Here is a tiny trained network, its code and every weight. The questions are about switching its units off for an input and a class, where a switched-off unit gives its printed mean instead of its output.

import numpy as np


def w(rows, s, z=0):
    codes = np.array(rows[::2]) - 128.0
    scale = np.full(codes.shape[1], s)
    scale[-1] = z or s
    return codes * scale


def f(y):
    return y / 2 * (1 + np.tanh(0.7978845608 * (y + 0.044715 * y**3)))


def log_softmax(a):
    a = a - a.max(-1, keepdims=True)
    return a - np.log(np.exp(a).sum(-1, keepdims=True))


def net(x, mask):
    res = np.array(x, float).reshape(1, 7) / 4 @ E
    y = f(res @ A[0][:, :-1].T + A[0][:, -1])
    res = res + np.where(mask, y, B[0][:, -1]) @ B[0][:, :-1]
    return log_softmax(res[-1] @ U[:, :-1].T + U[:, -1])


A, B = {}, {}
E = w([
[70,99,94,153,197,57,64,87,52],'x0',
[151,166,138,95,188,166,70,195,89],'x1',
[169,109,211,44,89,135,159,82,77],'x2',
[130,31,118,1,159,76,168,188,189],'x3',
[29,240,99,69,124,63,173,145,119],'x4',
[104,129,100,117,118,143,103,119,129],'x5',
[196,168,82,108,210,178,206,53,156],'x6',
],0.0088)
A[0] = w([
[147,86,98,120,105,100,149,152,133,15],'N1',
[166,197,133,166,144,157,117,71,102,28],'N2',
[118,87,108,67,140,133,116,193,122,70],'N3',
[124,129,69,93,142,152,119,25,148,112],'N4',
[92,181,90,138,133,83,180,143,177,137],'N5',
[130,86,132,111,152,76,141,145,111,186],'N6',
[136,146,204,49,131,173,89,114,68,208],'N7',
[100,83,110,171,48,86,160,106,160,149],'N8',
[151,171,114,154,102,130,119,109,114,48],'N9',
[101,60,111,81,187,140,175,134,148,11],'N10',
[157,66,160,161,170,121,83,95,135,149],'N11',
[100,110,145,172,160,129,125,128,153,228],'N12',
[170,130,70,140,214,147,173,116,134,90],'N13',
[123,122,160,142,49,121,86,139,129,89],'N14',
[100,92,120,104,138,96,120,118,223,39],'N15',
[106,167,162,179,102,129,101,88,69,132],'N16',
[146,109,101,59,149,104,123,164,148,38],'N17',
[97,111,151,143,99,133,112,182,131,41],'N18',
[188,66,104,154,126,138,108,119,135,4],'N19',
[152,141,145,132,105,99,71,211,126,107],'N20',
[145,49,127,146,112,209,137,146,103,84],'N21',
[180,111,89,116,127,155,108,111,113,86],'N22',
[126,93,99,210,140,140,113,139,229,137],'N23',
[144,155,145,134,42,204,159,198,206,81],'N24',
[115,80,118,127,76,87,71,138,120,77],'N25',
[129,104,175,59,105,157,125,78,111,221],'N26',
[143,162,94,171,79,129,108,121,125,44],'N27',
[132,182,119,91,75,83,105,144,147,41],'N28',
[123,155,73,162,189,165,105,248,153,240],'N29',
[92,196,117,90,161,93,178,110,97,40],'N30',
[139,124,79,116,134,169,191,96,144,98],'N31',
],0.011,0.004)
B[0] = w([
[107,213,146,127,116,187,186,145,100,150],'N1',
[73,90,140,130,176,177,198,154,87,227],'N2',
[77,171,106,141,163,198,183,111,152,189],'N3',
[187,127,165,139,197,68,99,173,105,199],'N4',
[121,180,130,83,62,120,101,103,143,205],'N5',
[37,139,95,165,176,178,108,101,129,192],'N6',
[101,94,106,85,111,50,147,34,139,229],'N7',
[209,163,187,74,253,99,79,86,199,232],'N8',
[99,118,185,147,148,190,188,159,147,161],'N9',
[124,114,115,164,153,208,176,157,141,185],'N10',
[105,167,24,114,71,147,82,143,194,233],'N11',
[81,141,74,160,131,66,144,80,127,184],'N12',
[194,75,144,61,165,91,104,175,2,220],'N13',
[155,112,211,88,156,165,180,152,44,200],'N14',
[51,147,115,141,142,187,240,124,128,184],'N15',
[82,113,91,164,150,210,135,101,153,234],'N16',
[94,116,156,192,133,215,152,138,129,179],'N17',
[166,109,193,92,160,131,124,211,84,170],'N18',
[142,216,117,129,21,143,93,199,55,193],'N19',
[174,157,206,79,182,78,162,131,87,196],'N20',
[69,216,124,87,46,139,70,151,159,218],'N21',
[160,206,191,81,80,103,84,173,134,169],'N22',
[114,171,126,77,63,79,192,65,106,226],'N23',
[97,36,2,238,196,81,38,141,176,248],'N24',
[223,113,200,117,206,90,84,219,93,209],'N25',
[94,107,118,114,118,91,150,48,149,228],'N26',
[105,149,207,136,138,157,213,144,85,167],'N27',
[171,172,122,106,90,129,48,193,50,157],'N28',
[107,135,134,67,144,39,191,24,107,254],'N29',
[155,184,115,140,36,91,44,237,182,189],'N30',
[157,124,180,90,208,103,96,152,46,201],'N31',
],0.0074,0.0091)
U = w([
[192,108,185,95,147,115,107,177,104,29],'0',
[76,135,155,155,102,224,180,138,140,18],'1',
[121,190,121,106,2,124,69,172,148,24],'2',
[112,109,141,103,84,74,137,60,148,168],'3',
[133,136,144,103,140,108,93,83,160,253],'4',
[86,64,65,179,147,88,46,144,143,179],'5',
],0.012,0.0044)

Each question gives the input, the list of numbers given to net, and the class t.
The units are the neurons (one row each of A and B). Each row of codes is followed by its name. A weight is (code - 128) times the scale printed after its matrix; where a second scale follows, it is the last column's (A, B and U).
mask holds one flag per neuron, in row order. A switched-off neuron (its flag False) gives its mean, the last column of its row in B, instead of its output. The means were averaged over made-up inputs and are rounded, as every weight is.
A unit's drop is (log p(t) with every unit on - log p(t) with that unit switched off) / (log p(t) with every unit on - log p(t) with every unit switched off).
The circuit of an input: a set's keep is (log p(t) with only the set's units on - log p(t) with every unit switched off) / (log p(t) with every unit on - log p(t) with every unit switched off). Starting from the 12 units with the biggest drops (on a tie, the unit counted first), units are removed one at a time, each time the one whose removal leaves the highest keep (on an exact tie, the one counted first), for as long as the keep stays at least 0.8.
circuit, biggest first: the units of the circuit, biggest drop first
unit that matters most: the unit with the biggest drop
top k neurons: the k neurons with the biggest drops, biggest first
drop when u is switched off: that unit's drop, to one decimal
input [-4,2,5,-2,-4,2,1], class 3: top neuron -> [N7]
input [-4,-4,0,-1,7,-7,4], class 2: top 2 neurons -> [N30, N5]
input [-8,-5,-5,1,-6,-7,-4], class 5: top 2 neurons -> [N24, N5]
input [-2,5,8,-6,4,6,-1], class 3: top 2 neurons -> [N7, N26]
input [-1,2,5,-6,8,6,8], class 0: circuit, biggest first -> [N4, N31]
input [-6,6,-6,3,4,1,-3], class 3: top 3 neurons -> [N29, N20, N5]
input [3,6,0,6,3,6,2], class 1: circuit, biggest first -> [N17, N3]
input [-8,-5,8,-5,-8,7,-3], class 2: top 4 neurons -> [N21, N19, N29, N22]
input [7,5,-1,8,7,-1,8], class 0: top 2 neurons -> [N13, N30]
input [-6,-4,5,-2,3,0,6], class 0: top 2 neurons -> [N31, N4]
input [-3,-4,-8,6,-8,3,-2], class 2: top 3 neurons -> [N19, N21, N23]
input [-7,-2,-8,8,-2,-4,5], class 1: top 4 neurons -> [N15, N10, N17, N1]
input [-3,1,-8,6,8,1,0], class 2: top 3 neurons -> [N30, N5, N28]
input [-4,4,6,2,-4,-6,0], class 3: circuit, biggest first -> [N7]
input [-5,-4,6,-5,7,-1,4], class 2: top 2 neurons -> [N30, N29]
input [-7,-3,-4,7,-5,-7,5], class 1: top 2 neurons -> [N15, N10]
input [-7,-4,-6,-5,0,-5,-8], class 0: drop when N14 is switched off -> 0.5
input [4,-3,-7,1,1,-4,2], class 3: drop when N17 is switched off -> 0.0
input [-6,-2,-5,-5,-1,8,-5], class 5: drop when N31 is switched off -> 0.1
input [7,-8,3,2,-8,-5,-2], class 2: unit that matters most -> N19
